Below is a small trained network, with its code and all its weights. Each question gives an input and a target symbol and asks what happens when units are switched off, that is, made to give their printed mean instead of their output.

import numpy as np


def w(rows, s, z=0):
    codes = np.array(rows[::2]) - 128.0
    scale = np.full(codes.shape[1], s)
    scale[-1] = z or s
    return codes * scale


def norm(h):
    return h / np.sqrt((h * h).mean(-1, keepdims=True) + 1e-5)


def f(y):
    return y / 2 * (1 + np.tanh(0.7978845608 * (y + 0.044715 * y**3)))


def softmax(a):
    e = np.exp(a - a.max(-1, keepdims=True))
    return e / e.sum(-1, keepdims=True)


def log_softmax(a):
    a = a - a.max(-1, keepdims=True)
    return a - np.log(np.exp(a).sum(-1, keepdims=True))


def net(x, mask):
    ids = ['αβγδζηθλμπτφψω'.index(c) for c in x.split()]
    T = len(ids)
    res = E[ids] + P[:T]
    u = 0
    for l in range(2):
        q, k, v = (norm(res) @ M[l].T for M in (Q, K, V))
        z = softmax(np.where(np.tri(T) > 0, q @ k.T / 4**0.5, -1e9)) @ v
        res = res + np.where(mask[u], z, O[l][:, -1]) @ O[l][:, :-1]
        u += 1
        y = f(norm(res) @ A[l][:, :-1].T + A[l][:, -1])
        res = res + np.where(mask[u : u + 12], y, B[l][:, -1]) @ B[l][:, :-1]
        u += 12
    return log_softmax(norm(res)[-1] @ U[:, :-1].T + U[:, -1])


Q, K, V, O, A, B = {}, {}, {}, {}, {}, {}
E = w([
[127,121,128,140],'α',
[155,123,128,131],'β',
[125,112,124,147],'γ',
[114,148,109,112],'δ',
[111,118,129,146],'ζ',
[113,132,136,130],'η',
[152,133,127,117],'θ',
[126,119,127,140],'λ',
[126,129,121,129],'μ',
[142,142,1,170],'π',
[106,123,124,141],'τ',
[149,114,127,140],'φ',
[150,112,127,140],'ψ',
[127,113,126,148],'ω',
],0.0036)
P = w([
[155,161,202,116],'0',
[82,5,88,105],'1',
[136,166,215,101],'2',
[165,120,1,175],'3',
[139,179,230,108],'4',
[47,177,107,233],'5',
],0.0011)
Q[0] = w([
[123,190,159,42],'L0H1',
[146,89,99,254],'L0H1',
[167,110,175,219],'L0H1',
[131,105,97,163],'L0H1',
],0.0035)
K[0] = w([
[171,112,223,127],'L0H1',
[95,161,5,184],'L0H1',
[187,216,60,167],'L0H1',
[95,115,65,126],'L0H1',
],0.0028)
V[0] = w([
[226,189,110,254],'L0H1',
[27,100,54,35],'L0H1',
[134,148,59,196],'L0H1',
[219,201,128,77],'L0H1',
],0.00098)
O[0] = w([
[1,149,108,55,25],'L0H1',
[159,160,197,201,169],'L0H1',
[69,204,167,124,24],'L0H1',
[47,37,116,154,255],'L0H1',
],0.00092,0.00021)
A[0] = w([
[94,160,80,27,157],'L0N1',
[126,152,85,80,159],'L0N2',
[98,169,103,77,161],'L0N3',
[254,63,200,164,37],'L0N4',
[131,66,131,119,46],'L0N5',
[147,197,153,178,168],'L0N6',
[191,105,99,96,2],'L0N7',
[147,140,98,118,144],'L0N8',
[41,142,145,146,88],'L0N9',
[81,133,110,132,130],'L0N10',
[222,182,203,63,84],'L0N11',
[104,79,111,185,132],'L0N12',
],0.0036,0.0026)
B[0] = w([
[154,82,213,143,243],'L0N1',
[156,129,188,133,198],'L0N2',
[148,81,200,134,229],'L0N3',
[139,35,227,116,93],'L0N4',
[65,178,66,147,40],'L0N5',
[62,64,169,95,248],'L0N6',
[135,112,88,252,19],'L0N7',
[138,159,167,132,152],'L0N8',
[225,82,49,140,145],'L0N9',
[167,119,130,123,161],'L0N10',
[89,96,87,32,201],'L0N11',
[129,174,163,68,150],'L0N12',
],0.0024,0.0011)
Q[1] = w([
[2,107,201,143],'L1H1',
[99,34,112,91],'L1H1',
[106,231,83,212],'L1H1',
[75,182,64,181],'L1H1',
],0.0063)
K[1] = w([
[150,255,147,130],'L1H1',
[105,140,199,64],'L1H1',
[184,123,103,147],'L1H1',
[201,128,116,125],'L1H1',
],0.0094)
V[1] = w([
[4,188,168,111],'L1H1',
[206,171,155,70],'L1H1',
[179,217,161,54],'L1H1',
[119,101,57,71],'L1H1',
],0.0025)
O[1] = w([
[135,178,138,255,161],'L1H1',
[208,175,65,102,255],'L1H1',
[211,208,27,143,240],'L1H1',
[86,228,151,97,152],'L1H1',
],0.0025,0.00076)
A[1] = w([
[151,64,67,148,96],'L1N1',
[205,104,123,125,107],'L1N2',
[52,33,160,29,1],'L1N3',
[87,96,167,212,116],'L1N4',
[75,126,101,121,87],'L1N5',
[74,101,191,121,96],'L1N6',
[128,127,130,129,127],'L1N7',
[132,134,127,127,130],'L1N8',
[133,109,132,139,143],'L1N9',
[156,143,126,120,143],'L1N10',
[170,160,4,120,12],'L1N11',
[173,176,92,242,143],'L1N12',
],0.0041,0.003)
B[1] = w([
[92,223,137,88,31],'L1N1',
[87,90,99,112,189],'L1N2',
[141,185,45,200,171],'L1N3',
[208,71,177,118,31],'L1N4',
[87,95,143,40,6],'L1N5',
[181,91,39,142,152],'L1N6',
[129,128,127,126,124],'L1N7',
[129,129,125,136,145],'L1N8',
[118,107,150,122,141],'L1N9',
[112,118,115,160,246],'L1N10',
[253,69,91,47,113],'L1N11',
[159,198,133,197,253],'L1N12',
],0.0026,0.00055)
U = w([
[125,93,138,160,9],'α',
[61,182,70,101,3],'β',
[130,66,133,122,69],'γ',
[246,184,77,94,215],'δ',
[164,132,222,86,254],'ζ',
[164,218,156,210,148],'η',
[111,121,91,2,130],'θ',
[125,54,144,116,173],'λ',
[30,188,168,132,139],'μ',
[86,94,108,112,92],'π',
[160,128,172,194,78],'τ',
[88,125,62,152,61],'φ',
[77,116,50,156,100],'ψ',
[134,76,133,168,97],'ω',
],0.014,0.0023)

Each question gives the input, a string of symbols that net reads in full, and the target symbol t.
The units are the heads (4 rows each of Q, K, V and O) and the neurons (one row each of A and B). Each row of codes is followed by its name. A weight is (code - 128) times the scale printed after its matrix; where a second scale follows, it is the last column's (O, A, B and U).
mask holds one flag per unit, layer by layer, with each layer's heads first. A switched-off unit (its flag False) gives its mean, the last column of its rows in O or B, instead of its output. The means were averaged over made-up inputs and are rounded, as every weight is.
A unit's drop is (log p(t) with every unit on - log p(t) with that unit switched off) / (log p(t) with every unit on - log p(t) with every unit switched off).
The circuit of an input: a set's keep is (log p(t) with only the set's units on - log p(t) with every unit switched off) / (log p(t) with every unit on - log p(t) with every unit switched off). Starting from the 12 units with the biggest drops (on a tie, the unit counted first), units are removed one at a time, each time the one whose removal leaves the highest keep (on an exact tie, the one counted first), for as long as the keep stays at least 0.8.
units of the circuit, in order: the units of the circuit, biggest drop first
most important unit: the unit with the biggest drop
k most important neurons: the k neurons with the biggest drops, biggest first
top k neurons in layer l: the k neurons of layer l with the biggest drops, biggest first
input η α δ ψ θ θ, target ψ: 2 most important neurons : (L0N4 L0N1)
input δ η α θ π δ, target θ: 2 most important neurons : (L0N4 L0N9)
input ψ η ψ ζ, target η: 3 most important neurons : (L0N11 L0N12 L0N1)
input η η δ α, target η: most important unit : L0N12
input δ μ η δ, target μ: units of the circuit, in order : (L1H1 L0N11 L0N3 L0N5)
input τ η δ μ, target η: top 2 neurons in layer 0 : (L0N12 L0N5)
input δ δ η ω, target δ: units of the circuit, in order : (L1N11 L1N1)
input γ ψ θ, target θ: 2 most important neurons : (L0N11 L0N4)
input δ θ τ, target η: 2 most important neurons : (L0N11 L0N6)
input δ η ψ γ, target η: 3 most important neurons : (L0N11 L1N12 L0N12)
input δ δ φ η, target δ: 3 most important neurons : (L1N11 L0N6 L0N10)
input δ τ η, target μ: 2 most important neurons : (L1N11 L0N11)
input δ τ η θ μ, target β: top 3 neurons in layer 0 : (L0N11 L0N6 L0N12)
input θ η ψ φ, target η: top 2 neurons in layer 1 : (L1N12 L1N1)
input η δ μ δ δ θ, target δ: 2 most important neurons : (L0N1 L1N11)
input τ δ β τ, target δ: 2 most important neurons : (L1N11 L0N4)
input ψ δ ψ δ μ γ, target δ: most important neuron : (L0N1)
input η δ δ ζ, target δ: units of the circuit, in order : (L1N11 L0N12)
input δ η δ ω, target η: units of the circuit, in order : (L0N11 L1N12)
input π ω δ δ π δ, target δ: most important unit : L0N4
input δ μ ψ, target λ: top 3 neurons in layer 0 : (L0N4 L0N11 L0N1)
input τ θ η φ, target θ: top 2 neurons in layer 0 : (L0N7 L0N1)
